Below is a small trained network, with its code and all its weights. Each question gives an input and a target symbol and asks what happens when units are switched off, that is, made to give their printed mean instead of their output.

import numpy as np


def w(rows, s, z=0):
    codes = np.array(rows[::2]) - 128.0
    scale = np.full(codes.shape[1], s)
    scale[-1] = z or s
    return codes * scale


def norm(h):
    return h / np.sqrt((h * h).mean(-1, keepdims=True) + 1e-5)


def f(y):
    return y / 2 * (1 + np.tanh(0.7978845608 * (y + 0.044715 * y**3)))


def softmax(a):
    e = np.exp(a - a.max(-1, keepdims=True))
    return e / e.sum(-1, keepdims=True)


def log_softmax(a):
    a = a - a.max(-1, keepdims=True)
    return a - np.log(np.exp(a).sum(-1, keepdims=True))


def net(x, mask):
    ids = ['ΓΦαδζθψω'.index(c) for c in x.split()]
    T = len(ids)
    res = E[ids] + P[:T]
    r = norm(res)
    for j in range(3):
        rows = slice(4 * j, 4 * j + 4)
        q, k, v = (r @ M[0][rows].T for M in (Q, K, V))
        z = softmax(np.where(np.tri(T) > 0, q @ k.T / 4**0.5, -1e9)) @ v
        o = O[0][rows]
        res = res + np.where(mask[j], z, o[:, -1]) @ o[:, :-1]
    y = f(norm(res) @ A[0][:, :-1].T + A[0][:, -1])
    res = res + np.where(mask[3:15], y, B[0][:, -1]) @ B[0][:, :-1]
    return log_softmax(norm(res)[-1] @ U[:, :-1].T + U[:, -1])


Q, K, V, O, A, B = {}, {}, {}, {}, {}, {}
E = w([
[104,136,88],'Γ',
[250,97,184],'Φ',
[154,66,146],'α',
[201,79,174],'δ',
[148,177,102],'ζ',
[203,172,130],'θ',
[249,147,148],'ψ',
[125,75,124],'ω',
],0.0021)
P = w([
[108,131,124],'0',
[113,139,253],'1',
[136,115,23],'2',
[97,147,194],'3',
[135,120,75],'4',
[109,138,157],'5',
[107,131,108],'6',
[153,158,156],'7',
],0.0064)
Q[0] = w([
[211,159,2],'H0',
[199,164,77],'H0',
[97,190,197],'H0',
[121,28,73],'H0',
[15,171,149],'H1',
[69,168,133],'H1',
[127,192,4],'H1',
[178,74,2],'H1',
[60,71,120],'H2',
[169,90,54],'H2',
[219,173,172],'H2',
[129,144,142],'H2',
],0.0058)
K[0] = w([
[27,127,156],'H0',
[2,107,98],'H0',
[158,46,160],'H0',
[106,234,158],'H0',
[130,138,87],'H1',
[171,126,97],'H1',
[126,115,245],'H1',
[77,125,245],'H1',
[207,122,132],'H2',
[150,187,223],'H2',
[56,150,67],'H2',
[114,135,90],'H2',
],0.0058)
V[0] = w([
[196,189,204],'H0',
[116,104,132],'H0',
[114,192,197],'H0',
[162,122,107],'H0',
[192,219,70],'H1',
[128,195,116],'H1',
[212,155,168],'H1',
[109,225,98],'H1',
[194,108,121],'H2',
[96,164,1],'H2',
[156,122,143],'H2',
[32,172,85],'H2',
],0.008)
O[0] = w([
[149,157,48,237],'H0',
[88,108,145,106],'H0',
[161,91,3,255],'H0',
[125,188,149,98],'H0',
[209,178,29,199],'H1',
[195,114,57,204],'H1',
[187,157,145,177],'H1',
[153,99,27,232],'H1',
[128,176,124,70],'H2',
[95,57,125,137],'H2',
[130,201,113,114],'H2',
[105,68,121,211],'H2',
],0.0056,0.0014)
A[0] = w([
[204,53,103,151],'N0',
[119,209,83,254],'N1',
[196,143,71,182],'N2',
[122,146,206,91],'N3',
[131,168,118,82],'N4',
[148,193,172,212],'N5',
[121,46,51,202],'N6',
[109,19,110,128],'N7',
[155,113,62,79],'N8',
[254,100,163,175],'N9',
[219,138,164,194],'N10',
[182,165,196,213],'N11',
],0.0046,0.0026)
B[0] = w([
[51,123,132,210],'N0',
[47,114,130,239],'N1',
[86,141,137,245],'N2',
[139,137,124,108],'N3',
[184,86,145,116],'N4',
[10,116,113,172],'N5',
[37,172,162,255],'N6',
[74,113,104,170],'N7',
[193,97,155,164],'N8',
[1,185,84,198],'N9',
[60,110,161,189],'N10',
[74,138,109,173],'N11',
],0.0037,0.0028)
U = w([
[142,87,33,240],'Γ',
[193,163,96,208],'Φ',
[161,249,143,69],'α',
[117,127,236,102],'δ',
[80,26,189,27],'ζ',
[116,242,206,11],'θ',
[104,105,253,126],'ψ',
[76,22,68,164],'ω',
],0.0076,0.0012)

Each question gives the input, a string of symbols that net reads in full, and the target symbol t.
The units are the heads (4 rows each of Q, K, V and O) and the neurons (one row each of A and B). Each row of codes is followed by its name. A weight is (code - 128) times the scale printed after its matrix; where a second scale follows, it is the last column's (O, A, B and U).
mask holds one flag per unit, heads first, then neurons. A switched-off unit (its flag False) gives its mean, the last column of its rows in O or B, instead of its output. The means were averaged over made-up inputs and are rounded, as every weight is.
A unit's drop is (log p(t) with every unit on - log p(t) with that unit switched off) / (log p(t) with every unit on - log p(t) with every unit switched off).
The circuit of an input: a set's keep is (log p(t) with only the set's units on - log p(t) with every unit switched off) / (log p(t) with every unit on - log p(t) with every unit switched off). Starting from the 12 units with the biggest drops (on a tie, the unit counted first), units are removed one at a time, each time the one whose removal leaves the highest keep (on an exact tie, the one counted first), for as long as the keep stays at least 0.8.
units of the circuit, in order: the units of the circuit, biggest drop first
most important unit: the unit with the biggest drop
heads that matter: for each layer, one digit per head in row order, 1 if its drop is at least 0.15 and else 0, layers parted by /
drop when u is switched off: that unit's drop, to one decimal
input Φ Γ ψ Γ, target α: units of the circuit, in order => H1, H2
input Φ Φ α Φ Φ α, target θ: most important unit => H2
input ζ θ ω δ, target ω: heads that matter => 011
input ζ δ ζ ζ, target Γ: heads that matter => 010
input ζ α ζ θ, target Γ: heads that matter => 010
input ζ Φ Γ ζ, target ω: heads that matter => 011
input δ ψ ω, target θ: units of the circuit, in order => H2, H1
input δ Φ ψ Φ α, target θ: units of the circuit, in order => H2, H1
input Φ Φ ω, target α: heads that matter => 001
input Γ Φ ζ α ω α ω Γ, target ζ: heads that matter => 101
input ζ δ ζ Φ, target ω: units of the circuit, in order => H2, H1
input α ζ Γ α α ζ ω ζ, target ψ: heads that matter => 100
input ζ ζ Γ ψ, target ω: heads that matter => 011
input α Φ ζ ω ζ ω δ, target ψ: heads that matter => 010
input θ θ ζ ψ, target Γ: units of the circuit, in order => H1
input θ ζ Γ ζ ζ ζ ζ ψ, target Γ: drop when H1 is switched off => 0.8
input δ ψ ψ α ω Φ Φ, target θ: drop when H2 is switched off => 0.4
input δ ω δ Φ ζ, target θ: drop when N0 is switched off => 0.0
